Below are the code and all the weights of a small trained network. Each question names an input and a class and asks about switching units off, where a switched-off unit gives its printed mean instead of its output.

import numpy as np


def w(rows, s, z=0):
    codes = np.array(rows[::2]) - 128.0
    scale = np.full(codes.shape[1], s)
    scale[-1] = z or s
    return codes * scale


def f(y):
    return y / 2 * (1 + np.tanh(0.7978845608 * (y + 0.044715 * y**3)))


def log_softmax(a):
    a = a - a.max(-1, keepdims=True)
    return a - np.log(np.exp(a).sum(-1, keepdims=True))


def net(x, mask):
    res = np.array(x, float).reshape(1, 7) / 4 @ E
    y = f(res @ A[0][:, :-1].T + A[0][:, -1])
    res = res + np.where(mask, y, B[0][:, -1]) @ B[0][:, :-1]
    return log_softmax(res[-1] @ U[:, :-1].T + U[:, -1])


A, B = {}, {}
E = w([
[125,136,186,125,102,96,59,212],'x0',
[113,48,132,165,108,88,131,104],'x1',
[89,164,115,175,148,17,81,99],'x2',
[104,57,61,114,8,156,88,131],'x3',
[115,141,104,177,245,134,141,135],'x4',
[14,91,167,62,152,97,111,120],'x5',
[175,132,25,78,167,104,147,95],'x6',
],0.012)
A[0] = w([
[183,110,120,139,117,180,187,129,186],'N0',
[105,125,182,130,67,119,114,176,182],'N1',
[159,75,101,183,141,87,98,94,162],'N2',
[159,248,153,132,183,86,153,113,155],'N3',
[193,129,107,124,127,194,170,141,104],'N4',
[148,102,127,152,115,159,145,106,97],'N5',
[159,88,114,152,141,83,105,97,80],'N6',
[121,135,136,81,99,131,160,110,104],'N7',
[104,124,129,126,134,102,88,116,47],'N8',
[120,82,150,136,86,129,127,132,80],'N9',
[75,130,143,116,164,141,132,190,135],'N10',
[134,168,118,199,125,129,80,128,94],'N11',
[127,105,114,119,116,98,113,103,2],'N12',
[101,93,157,174,72,135,101,106,127],'N13',
[169,117,107,136,145,87,152,106,163],'N14',
[206,132,113,125,122,199,173,113,144],'N15',
[117,106,161,192,128,130,166,99,141],'N16',
[201,130,127,127,109,149,198,164,110],'N17',
[121,176,140,102,150,108,145,134,81],'N18',
[93,134,150,127,153,155,105,165,106],'N19',
[72,123,166,181,148,157,164,142,130],'N20',
[67,101,90,115,142,153,145,139,72],'N21',
[137,88,113,177,127,60,124,114,160],'N22',
[126,158,161,141,179,102,103,120,79],'N23',
],0.016,0.0085)
B[0] = w([
[155,85,103,170,80,189,110,90,216],'N0',
[196,52,206,140,119,48,120,197,221],'N1',
[67,173,37,219,77,160,141,110,206],'N2',
[67,215,96,250,249,32,110,114,251],'N3',
[214,100,58,61,62,193,139,39,206],'N4',
[152,182,149,74,116,119,210,69,156],'N5',
[149,153,70,182,115,220,161,102,165],'N6',
[99,140,179,139,123,155,96,206,156],'N7',
[123,180,54,83,67,165,198,116,149],'N8',
[142,162,210,86,141,42,149,142,167],'N9',
[199,27,191,119,160,139,80,47,187],'N10',
[153,101,168,136,109,77,2,210,175],'N11',
[91,155,61,131,54,88,88,109,141],'N12',
[89,183,150,74,62,45,167,126,199],'N13',
[155,159,91,130,108,148,103,76,190],'N14',
[227,71,48,100,67,186,227,48,226],'N15',
[109,96,165,92,134,101,142,3,182],'N16',
[240,121,118,35,69,203,31,85,190],'N17',
[193,139,109,184,172,48,126,75,156],'N18',
[121,61,188,152,153,146,78,81,169],'N19',
[164,80,172,99,207,151,105,17,194],'N20',
[136,142,103,136,165,148,25,117,169],'N21',
[104,148,67,174,33,161,200,87,202],'N22',
[105,157,112,203,178,131,116,120,180],'N23',
],0.0088,0.018)
U = w([
[147,216,37,42,199,159,109,227,12],'0',
[146,105,2,155,109,227,228,41,217],'1',
[177,109,159,142,227,167,26,128,164],'2',
[78,93,113,58,58,90,221,140,2],'3',
[222,52,172,52,102,143,139,131,74],'4',
[163,208,31,249,157,51,108,232,116],'5',
[82,172,151,169,249,29,148,63,153],'6',
[122,94,179,152,58,61,91,233,171],'7',
],0.0084,0.0083)

Each question gives the input, the list of numbers given to net, and the class t.
The units are the neurons (one row each of A and B). Each row of codes is followed by its name. A weight is (code - 128) times the scale printed after its matrix; where a second scale follows, it is the last column's (A, B and U).
mask holds one flag per neuron, in row order. A switched-off neuron (its flag False) gives its mean, the last column of its row in B, instead of its output. The means were averaged over made-up inputs and are rounded, as every weight is.
A unit's drop is (log p(t) with every unit on - log p(t) with that unit switched off) / (log p(t) with every unit on - log p(t) with every unit switched off).
The circuit of an input: a set's keep is (log p(t) with only the set's units on - log p(t) with every unit switched off) / (log p(t) with every unit on - log p(t) with every unit switched off). Starting from the 12 units with the biggest drops (on a tie, the unit counted first), units are removed one at a time, each time the one whose removal leaves the highest keep (on an exact tie, the one counted first), for as long as the keep stays at least 0.8.
circuit, biggest first: the units of the circuit, biggest drop first
k most important neurons: the k neurons with the biggest drops, biggest first
drop when u is switched off: that unit's drop, to one decimal
input [-7,-7,-3,-4,2,6,-2], class 6: circuit, biggest first -> N3
input [6,-6,-4,-5,-1,-8,-7], class 2: 4 most important neurons -> N3, N13, N11, N22
input [3,7,8,8,1,3,-7], class 3: 3 most important neurons -> N22, N8, N13
input [6,-7,1,-4,0,-4,0], class 5: 4 most important neurons -> N3, N20, N16, N11
input [3,-8,4,8,3,2,3], class 7: circuit, biggest first -> N3, N15, N4
input [3,-8,-5,4,4,4,-8], class 4: 3 most important neurons -> N3, N1, N23
input [-7,1,8,-5,-2,1,0], class 6: 2 most important neurons -> N3, N16
input [2,6,1,2,-1,2,-5], class 7: 2 most important neurons -> N1, N15
input [7,-3,-4,4,5,8,-4], class 4: 4 most important neurons -> N3, N1, N23, N13
input [-3,-4,7,3,2,-4,-7], class 5: 2 most important neurons -> N11, N10
input [3,0,-2,-3,5,-1,-1], class 6: drop when N3 is switched off -> 0.3
input [-3,4,-2,1,-1,7,-5], class 4: drop when N3 is switched off -> 1.2
input [-1,6,-3,5,-5,-1,-3], class 3: drop when N11 is switched off -> 0.1
input [3,-6,4,3,7,1,-5], class 2: circuit, biggest first -> N11
